Below is a small trained network, with its code and all its weights. Each question gives an input and a class and asks what happens when units are switched off, that is, made to give their printed mean instead of their output.

import numpy as np


def w(rows, s, z=0):
    codes = np.array(rows[::2]) - 128.0
    scale = np.full(codes.shape[1], s)
    scale[-1] = z or s
    return codes * scale


def f(y):
    return np.maximum(y, 0)


def log_softmax(a):
    a = a - a.max(-1, keepdims=True)
    return a - np.log(np.exp(a).sum(-1, keepdims=True))


def net(x, mask):
    res = np.array(x, float).reshape(1, 5) / 4 @ E
    y = f(res @ A[0][:, :-1].T + A[0][:, -1])
    res = res + np.where(mask, y, B[0][:, -1]) @ B[0][:, :-1]
    return log_softmax(res[-1] @ U[:, :-1].T + U[:, -1])


A, B = {}, {}
E = w([
[192,103,193,130,116,189,141,166,126],'x0',
[142,100,183,96,37,88,130,169,1],'x1',
[68,100,159,87,123,145,212,186,155],'x2',
[89,188,107,113,150,177,35,161,97],'x3',
[136,240,76,158,119,142,174,117,130],'x4',
],0.012)
A[0] = w([
[122,152,114,117,141,122,167,134,161,74],'n1',
[198,173,88,196,112,116,174,91,155,135],'n2',
[107,58,140,107,76,51,176,81,101,115],'n3',
[108,86,153,80,149,119,99,138,109,72],'n4',
[164,131,137,115,106,105,37,117,29,102],'n5',
[80,135,82,132,142,133,142,161,131,125],'n6',
[101,61,153,110,85,28,174,123,104,174],'n7',
[125,63,251,80,72,126,173,198,81,129],'n8',
[132,161,77,164,145,132,107,82,162,67],'n9',
[121,229,97,136,85,102,122,116,34,116],'n10',
[155,90,179,127,108,93,113,160,75,93],'n11',
[142,47,176,148,149,120,54,103,123,98],'n12',
[137,82,170,94,108,118,142,191,127,90],'n13',
[128,189,111,131,113,135,179,139,119,92],'n14',
[125,203,82,139,92,88,115,131,57,127],'n15',
[61,158,88,87,153,147,135,151,176,3],'n16',
[41,156,103,106,167,127,137,128,149,104],'n17',
[130,163,113,139,97,108,61,121,9,124],'n18',
],0.012,0.0048)
B[0] = w([
[132,154,155,124,159,163,103,98,120,151],'n1',
[249,179,163,164,173,178,167,72,163,180],'n2',
[76,151,110,193,225,75,140,46,47,199],'n3',
[203,116,116,152,140,130,154,113,166,163],'n4',
[41,181,197,128,120,202,125,128,28,205],'n5',
[88,140,108,93,110,127,85,106,142,160],'n6',
[79,142,136,224,182,115,135,68,3,214],'n7',
[254,185,225,128,12,217,250,187,104,252],'n8',
[166,146,163,110,87,168,167,153,145,177],'n9',
[172,33,79,110,80,70,137,205,185,199],'n10',
[142,180,148,140,178,177,119,132,121,190],'n11',
[180,98,67,82,185,95,84,104,223,180],'n12',
[168,117,150,156,52,131,176,159,91,183],'n13',
[144,84,76,109,137,109,95,127,185,159],'n14',
[203,52,98,104,63,67,136,191,144,188],'n15',
[71,137,102,60,130,103,93,135,140,174],'n16',
[81,108,78,48,115,129,140,145,173,180],'n17',
[21,127,186,117,76,164,116,187,14,208],'n18',
],0.0093,0.021)
U = w([
[105,90,105,97,36,105,156,217,149,195],'0',
[139,109,84,224,188,9,179,65,121,119],'1',
[215,123,71,112,130,111,144,118,245,148],'2',
[173,182,246,186,105,214,208,126,102,126],'3',
[2,165,79,112,188,133,110,97,153,171],'4',
[87,140,169,164,139,153,80,140,76,7],'5',
],0.0094,0.0018)

Each question gives the input, the list of numbers given to net, and the class t.
The units are the neurons (one row each of A and B). Each row of codes is followed by its name. A weight is (code - 128) times the scale printed after its matrix; where a second scale follows, it is the last column's (A, B and U).
mask holds one flag per neuron, in row order. A switched-off neuron (its flag False) gives its mean, the last column of its row in B, instead of its output. The means were averaged over made-up inputs and are rounded, as every weight is.
A unit's drop is (log p(t) with every unit on - log p(t) with that unit switched off) / (log p(t) with every unit on - log p(t) with every unit switched off).
The circuit of an input: a set's keep is (log p(t) with only the set's units on - log p(t) with every unit switched off) / (log p(t) with every unit on - log p(t) with every unit switched off). Starting from the 12 units with the biggest drops (on a tie, the unit counted first), units are removed one at a time, each time the one whose removal leaves the highest keep (on an exact tie, the one counted first), for as long as the keep stays at least 0.8.
circuit, biggest first: the units of the circuit, biggest drop first
top k neurons: the k neurons with the biggest drops, biggest first
drop when u is switched off: that unit's drop, to one decimal
input [7,-3,-4,4,-4], class 4: circuit, biggest first -> (n8)
input [1,-7,0,-7,7], class 2: circuit, biggest first -> (n8, n7)
input [-4,7,-7,-5,2], class 5: top 4 neurons -> (n8, n18, n5, n3)
input [-4,3,-1,-3,-1], class 1: circuit, biggest first -> (n8, n3)
input [2,0,-7,6,2], class 0: circuit, biggest first -> (n10, n15)
input [2,-2,5,7,8], class 2: top 2 neurons -> (n18, n5)
input [5,-5,0,2,0], class 2: top 3 neurons -> (n8, n5, n18)
input [7,1,-6,7,2], class 5: top 2 neurons -> (n8, n5)
input [-3,0,1,2,0], class 0: top 2 neurons -> (n3, n7)
input [2,0,-5,1,-2], class 5: drop when n8 is switched off -> 0.9
input [8,-8,5,7,3], class 4: drop when n8 is switched off -> 0.2
input [-4,1,-7,7,2], class 0: drop when n13 is switched off -> 0.0
